Here are made-up elements, facts about them, and rows of numbers that follow some of those facts. Name the element behind each unnamed row.

Some elements and their rows:
.26 .13 .08 -.09 -.09 -.09 .15 .06 .03 -.04 .00 .05 .00 -.03 -.06 -.09 .06 -.24 -.04 -.04 .02 .02 .03 -.02 .06 -.02 -.07 -.23 .00 -.05: keklom
.11 -.04 -.06 -.05 -.12 .12 -.11 -.13 .07 .03 -.01 .08 .01 .13 -.03 -.11 .10 .08 .06 .04 -.01 -.05 .05 -.11 -.01 -.04 .01 .04 .04 .02: flarem
-.01 .04 .09 -.06 -.04 -.25 .06 .01 .01 -.07 -.04 .11 .02 .00 -.04 -.05 .01 .00 .06 -.01 .04 -.09 -.08 .00 .03 .04 -.11 -.01 .03 -.06: volebren
.04 .04 .13 -.08 -.13 -.20 .05 .01 .02 -.08 -.05 .13 -.01 .04 .03 -.08 .04 -.11 .02 -.03 .05 -.06 -.15 -.03 .03 .04 -.08 -.05 .04 -.09: skupleplu
.10 .11 -.04 -.05 .00 -.05 .14 -.12 .03 -.02 .03 .06 .01 .04 .04 .02 -.07 .09 .12 .00 .04 .00 -.06 -.01 .05 .03 -.18 -.07 .01 -.16: diskol
-.08 .04 -.02 -.07 .03 -.09 .05 .11 .03 .00 -.04 .06 -.06 .01 .07 -.02 -.10 -.14 -.03 -.02 .03 -.02 .03 .07 .06 .01 -.14 -.14 -.01 -.10: gadratror
-.19 -.05 -.16 -.03 -.02 .12 -.18 .05 .05 .09 -.01 .05 .03 .06 .03 -.09 .01 .06 .02 .02 -.02 -.05 .10 -.06 .01 -.05 -.06 .02 .04 .07: zuflugre
-.20 .03 .03 -.07 .03 -.18 .03 .14 .02 .02 -.05 .10 -.10 -.03 .07 -.03 -.09 -.13 .01 -.02 .03 -.08 -.06 .04 .04 .02 -.13 -.03 .02 -.06: kirel
-.16 .01 .08 -.08 -.06 -.17 -.04 .14 .01 .02 -.05 .12 -.04 -.01 .11 -.06 -.04 -.21 .00 -.04 .05 -.09 -.06 .08 .02 .02 -.10 -.06 .01 -.07: flogal
-.01 .03 .00 -.09 -.03 .01 .01 -.02 .04 .11 .00 .09 -.15 .05 .12 .01 -.16 -.14 .09 -.02 .04 -.04 .04 .14 .03 .00 -.11 -.04 -.05 -.17: tritram
-.11 .04 -.04 -.07 .04 -.06 .06 .07 .03 .02 -.02 .06 -.10 .01 .10 .00 -.10 -.13 -.01 -.03 .03 -.01 .01 .05 .06 .01 -.15 -.14 -.01 -.11: drime
.09 .01 .05 -.08 -.05 -.10 .03 .02 .04 .01 -.01 .08 -.08 .05 .00 -.03 -.07 -.07 .05 -.02 .03 -.04 .05 .10 .05 -.01 -.07 -.06 -.04 -.13: lidim
-.13 .04 -.05 -.07 .03 -.02 .06 .04 .03 .05 -.02 .08 -.11 .02 .12 .01 -.14 -.13 .02 -.03 .03 -.01 -.02 .04 .06 .02 -.17 -.12 -.01 -.12: luza
-.25 -.01 -.06 -.06 .11 -.22 .04 .09 .02 -.03 -.10 .03 -.15 .03 -.01 .01 -.04 -.10 -.12 .00 .00 -.06 .10 .06 .05 .00 -.06 -.01 -.02 -.09: staplele
-.26 -.02 .02 -.06 .04 -.25 -.05 .20 .02 -.03 -.08 .09 -.02 .00 .05 -.04 -.07 -.09 -.05 -.03 .03 -.09 .03 .10 .05 .03 -.12 -.08 .00 -.04: gakli
-.04 .00 .10 -.08 -.06 -.16 -.05 .10 .02 .05 -.03 .13 -.05 .01 .06 -.07 -.07 -.12 .08 -.03 .05 -.12 .01 .13 .01 .01 -.09 -.02 -.01 -.08: brustok
.02 -.03 -.06 -.02 -.08 .10 -.11 -.09 .06 .08 -.02 .06 -.07 .09 .05 -.11 .09 .02 .04 .01 .00 -.09 .09 -.03 -.01 -.03 .00 .00 .03 .02: drabro

How the elements are related:
bisor δ [nuguk]
bradrek δ [kluzimin stotas pepluro brizik]
briske δ [tritram ploklik gife]
diskol δ [tritram dudrir]
droboril δ [lavun]
drubuk δ [zoplom]
drupom δ [brizik]
duriskos δ [trafo]
duvos δ [skofil fluzi]
fladre δ [limil staplele]
flarem δ [figrum klegestes]
flaton δ [leflar suna sastil]
flobrur δ [zuflugre]
flustugun δ [kladin flidro]
forales δ [dudrir]
gaklegron δ [trekezo gekin]
gase δ [zoplom naklir fleluk]
gebro δ [nitren]
gestim δ [skegi dastos kagres]
graflem δ [kegak tolerik grefem]
grare δ [stelutrar trafo]
griro δ [staplele trekezo nidri venobron]
griti δ [grevol]
grogur δ [zistar]
keklom δ [brizik nitren]
keze δ [logruk ziklor trude tovi]
klaflos δ [zivuk naklir]
klodroplum δ [stogrezil draskor rubak]
legom δ [zurar skegrol kegak gakli]
leplo δ [logruk nitren]
loflo δ [bradis]
matrer δ [rukis duge klidal rubak]
mubun δ [gife]
mukli δ [drusten tanor]
plirame δ [brikluko fleluk]
plisem δ [zuflugre]
risobruk δ [vutul]
rogru δ [skubram bunol]
rola δ [kirel brikluko suna]
rustunun δ [draskor stabul koflasel gakli]
saflepler δ [trulek gifal]
segres δ [brisu degrak skofil drime]
sitom δ [limil kegak]
skaskin δ [luza dudrir zubelim]
skidrin δ [ploklik]
skupleplu δ [klopon sanak trasesak flogal]
stobra δ [sanak borevo sastil]
stobrota δ [soplik]
stuskem δ [flidro]
stutas δ [dastos rukis mumes nubre]
tapazo δ [sanak brustok]
tese δ [pitan]
tetrak δ [trekezo]
trigreplom δ [kluzimin stelutrar]
trimus δ [bradis sastil]
trugriflo δ [nafo kegak suna niruk]
tutul δ [skofil grisur]
vadrin δ [sanak trasesak koflasel]
volebren δ [klopon niruk]
vutum δ [kladin mumes]
zavol δ [gadratror fezum]
zedor δ [nafo flafli]
bafem η [kloskek vadrin nafo gestim]
baral η [draskor sivomos]
bogan η [savim brunik]
briske η [sastil]
dezi η [grosta flidro skedrir]
drabro η [trude]
draplir η [savim niruk]
droboril η [kigren rola flustugun brabre]
duge η [vutum skigri diren rugen griti]
duvos η [gasok grosta]
fefol η [grosta]
figrum η [graflem tovi]
flarem η [draskor kladin brizik rutrol griti stuskem]
flimister η [vutul tritram ziklor zuzilin griro lenu]
forales η [trekezo]
fufam η [diren flustugun brabre]
gabror η [savim stotas]
gebropli η [flobrur trulek trimus degrak griro zubelim grevol]
kegak η [pitan]
keze η [stutas plidrer dastos skegrol]
klegestes η [poza gase zuzilin nuguk]
klidal η [brikluko rato drusi]
klodroplum η [soplik gaklegron bunol gekin]
leflar η [keklom skubram]
leplo η [stotas fleluk suna]
limil η [skegi skofil lenu suna]
naklir η [brikluko trafo]
nitren η [kigren mumes]
plaskar η [kloskek]
rodruk η [dregrek plisem sastil]
skaskin η [skegi rukis skofil]
stagi η [stobrota suna]
tolerik η [zegrenuk skegrol loflo]
trabrom η [bopen gifal]
trasesak η [brikluko zistar]
trezam η [logruk zegrenuk staplele stobra]
trugriflo η [flobrur skegrol lidim]
vegrir η [lavun tetrak skigri rutrol]
vozes η [fladre legom]
zeposta η [rugri stobra fezum]
zofen η [zubelim]
zoplom η [klopon fladre borevo sozo]
zuflugre η [trabrur trimus rutrol]
zurar η [vutul stotas matrer skigri plisem staplele rubak]
{bafem borevo bradrek brikluko brisu degrak draskor drime droboril drusten duriskos fezum figrum flimister gadratror gakli gase gasok gebro grefem grogur kagres kegak kirel kladin klegestes kloskek leplo limil luza mukli poza risobruk rola rubak savim skofil staplele stotas stutas tese trabrom trafo trigreplom trimus trugriflo trulek tutul vadrin venobron vutul vutum zubelim} ψ a
{baral bogan brabre dregrek flaton forales gaklegron gekin koflasel lenu logruk nidri pitan plaskar rodruk rogru rugri soplik stagi vegrir volebren ziklor zistar zuflugre zuzilin} ψ c
{bisor bradis briske diren diskol duvos fefol fladre flafli flobrur gebropli gifal grisur grosta kigren klaflos klidal kluzimin leflar matrer nafo niruk pepluro rato rukis rutrol sitom skegi skegrol skidrin stobra stobrota stuskem tolerik tovi trasesak trobri trude vozes zedor zeposta zivuk} ψ e
{bopen bunol dastos draplir drubuk dudrir flogal fluzi fufam gabror gestim graflem grare griti keklom keze legom mumes nuguk ploklik rugen skaskin skedrir skubram skupleplu sozo stabul tanor trekezo trezam zurar} ψ b
{brizik brunik brustok dezi drabro drupom drusi duge flarem fleluk flidro flustugun gife grevol gripo griro klodroplum klopon lavun lidim loflo mubun naklir nitren nubre plidrer plirame plisem rustunun saflepler sanak sastil segres sivomos skigri stelutrar stogrezil suna tapazo tetrak trabrur tritram zavol zegrenuk zofen zoplom} ψ d

Rows to name:
No name comes twice in this set of rows, the named rows included.
.09 .06 .05 -.08 -.03 -.09 .04 .13 .02 .08 .01 .06 -.06 -.05 .01 -.07 -.05 -.21 .04 -.04 .02 -.06 .15 .15 .05 -.03 -.08 -.16 -.06 -.07 -> stelutrar
.05 .05 .03 -.09 -.08 -.07 .05 .01 .03 -.04 -.03 .07 -.04 .07 .02 -.03 -.01 -.13 -.02 -.01 .03 .02 -.03 .00 .04 .00 -.08 -.10 -.01 -.14 -> griti
.25 .11 .05 -.08 -.03 -.12 .20 .06 .03 -.08 .01 .05 .03 -.05 -.09 -.09 .02 -.15 -.02 -.03 .01 .02 .00 -.06 .06 -.01 -.12 -.22 .01 -.03 -> bradrek
.01 -.05 -.07 -.03 -.08 .10 -.14 -.08 .06 .08 -.02 .07 -.04 .10 .02 -.11 .08 .05 .04 .02 -.01 -.08 .10 -.05 .00 -.04 .00 .01 .03 .03 -> zofen
.27 .08 .06 -.08 -.08 -.08 .13 -.13 .05 -.03 .00 .08 -.09 .10 -.01 -.01 -.01 -.02 .06 -.01 .03 -.02 -.02 .04 .04 .01 -.06 -.07 -.02 -.19 -> segres
-.20 -.01 .03 -.06 .00 -.23 -.07 .19 .01 -.01 -.04 .12 .06 -.02 .04 -.05 -.05 -.05 .04 -.03 .04 -.11 .02 .13 .02 .03 -.13 -.05 .01 -.04 -> koflasel
.05 .07 -.04 -.05 .00 -.11 .06 .04 .03 -.06 .02 .06 .08 .02 -.04 -.01 -.05 .11 .06 .01 .02 .00 .01 -.01 .05 -.01 -.13 -.05 .01 -.09 -> flobrur
-.09 .24 -.15 .10 .06 .10 .09 -.54 .04 .18 -.15 .09 -.14 .12 .11 -.14 .34 -.56 -.04 .00 .01 -.27 .27 -.04 -.28 .13 -.03 -.28 .12 .01 -> gabror
.03 .07 .06 -.08 -.07 -.09 .09 -.01 .03 -.01 -.04 .09 -.10 .04 .05 -.03 .00 -.17 .00 -.02 .04 -.03 -.07 .01 .04 .01 -.10 -.08 .01 -.13 -> drubuk
-.10 .06 -.04 -.08 .03 -.09 .05 .09 .03 .01 -.03 .08 -.04 .01 .05 -.02 -.09 -.18 -.02 -.02 .01 -.03 .05 .04 .01 .01 -.14 -.12 .00 -.09 -> vutul
.07 .07 -.03 -.05 .00 -.14 .04 .07 .03 -.10 .02 .07 .13 .05 .00 -.02 -.04 .12 .05 -.01 .04 .01 .06 .05 .04 .03 -.15 -.17 .00 -.12 -> stuskem
-.21 .01 .05 -.08 .00 -.18 -.02 .17 .02 .01 -.04 .13 -.02 -.04 .08 -.06 -.09 -.14 .04 -.04 .04 -.09 -.07 .04 .03 .03 -.15 -.06 .03 -.02 -> borevo
.10 .08 .01 -.06 -.03 -.11 .13 -.03 .03 -.06 -.01 .07 .02 .04 -.02 -.02 -.01 .01 .04 -.02 .03 -.01 -.01 .01 .05 .02 -.13 -.10 .00 -.12 -> rogru
.08 .06 .00 -.08 -.01 -.08 .14 -.03 .04 -.06 -.02 .06 -.06 .05 .02 -.01 -.04 -.05 .00 -.01 .02 .02 -.05 -.02 .06 .03 -.14 -.13 .01 -.13 -> tutul
-.17 .04 .00 -.03 .06 -.23 .02 .11 .02 .00 -.02 .06 -.01 -.04 .02 -.01 -.06 .03 .05 -.01 .04 -.10 .03 .07 .05 .01 -.13 -.02 .00 -.06 -> flafli

The same elements again, as new rows of numbers:
Some rows with their names:
.02 .03 .11 -.48 -.29 -.34 -.34 -.11 .38 .03 -.02 .41 -.15 .04: gebropli
.43 -.18 .10 -.53 -.15 -.17 .16 -.23 .03 -.36 -.47 .11 -.02 -.22: suna
-.16 .28 .22 -.27 -.21 -.53 -.33 -.32 .14 -.10 -.25 .53 -.01 -.35: trugriflo
.27 .24 .15 -.35 .01 -.28 -.25 .10 .53 -.04 -.33 .34 -.27 .04: klidal
.27 .25 .14 -.39 .06 -.06 -.10 -.06 .36 -.16 -.56 .02 -.14 .03: rato
.40 -.13 .15 -.40 -.18 -.28 -.25 .06 .31 .00 -.09 .31 -.17 -.19: rodruk
.28 .27 .33 -.22 .12 -.16 -.30 -.16 .22 -.14 -.48 .29 -.02 -.14: mukli
.30 .12 .17 -.32 .07 -.16 -.11 -.13 .44 -.12 -.38 .11 -.18 -.03: gripo
.42 .21 .05 -.48 .11 .02 -.21 -.06 .35 -.03 -.26 -.10 .00 -.23: mumes
.32 .26 .49 -.23 .04 -.02 -.44 -.22 .31 -.29 -.42 .26 -.06 -.11: bradrek
.34 .23 .24 -.35 .17 -.26 -.36 -.18 .31 -.20 -.47 .19 -.05 -.06: klaflos
.22 .27 .22 -.30 -.02 -.08 -.05 -.06 .32 -.05 -.39 .22 -.12 -.14: grefem
.25 .27 .23 -.23 -.01 .02 -.03 -.03 .32 -.12 -.48 .11 -.09 -.04: gasok
.38 -.15 .13 -.54 -.14 -.02 .00 -.09 .06 -.29 -.49 .15 -.06 -.03: skegi
.33 .08 .12 -.29 .05 -.16 -.09 -.12 .42 -.08 -.39 .11 -.19 -.06: stogrezil
.46 .15 .22 -.49 .02 -.03 -.12 -.09 .35 -.01 -.23 -.27 .02 -.26: brabre
.30 .10 .14 -.29 .06 -.04 -.17 -.11 .33 .01 -.52 -.02 -.21 -.07: gekin

Name these rows:
No name comes twice in this set of rows, the named rows included.
.35 .15 .44 -.30 .07 -.06 -.45 -.33 .47 -.38 -.42 .18 -.19 -.11 -> drupom
.24 -.01 .32 -.27 .02 -.11 -.25 -.28 -.02 -.22 -.49 .30 .12 -.13 -> gase
.51 -.07 .18 -.50 .07 -.13 -.42 -.52 .23 .22 -.30 .08 .25 -.10 -> tetrak
.47 .34 .42 -.31 .05 -.31 -.45 -.01 .49 .06 -.05 .36 .14 -.26 -> droboril
.54 .15 .26 -.41 .20 -.15 -.32 -.34 .32 -.08 -.30 -.08 .20 -.22 -> flustugun
.29 -.24 .20 -.25 .22 -.36 -.41 .13 .20 -.36 -.11 .45 -.01 -.18 -> skaskin
.15 .40 .21 -.34 -.08 -.27 .02 .00 .37 -.07 -.40 .41 -.11 -.38 -> kegak
.47 -.19 .22 -.46 .04 -.11 -.27 -.41 .11 -.16 -.37 .10 .18 -.09 -> plisem
.40 -.11 .26 -.51 -.21 .13 .06 -.14 .01 -.28 -.34 .14 .11 -.14 -> stotas
.47 -.23 .17 -.39 -.21 -.27 -.15 .06 .26 -.12 -.21 .34 -.22 -.19 -> stagi
.42 .09 .03 -.60 -.08 .00 -.18 -.10 .29 -.07 -.06 -.13 .08 -.28 -> rugen
-.03 .10 .11 -.25 -.07 -.33 -.66 -.27 .32 -.13 -.15 .42 -.21 -.09 -> keze
.30 .08 .30 -.20 .24 -.31 -.32 -.22 .37 -.20 -.40 .13 -.05 -.09 -> mubun
.24 -.07 .01 -.45 -.04 -.03 -.13 -.14 .11 -.24 -.34 .09 -.14 -.12 -> nuguk

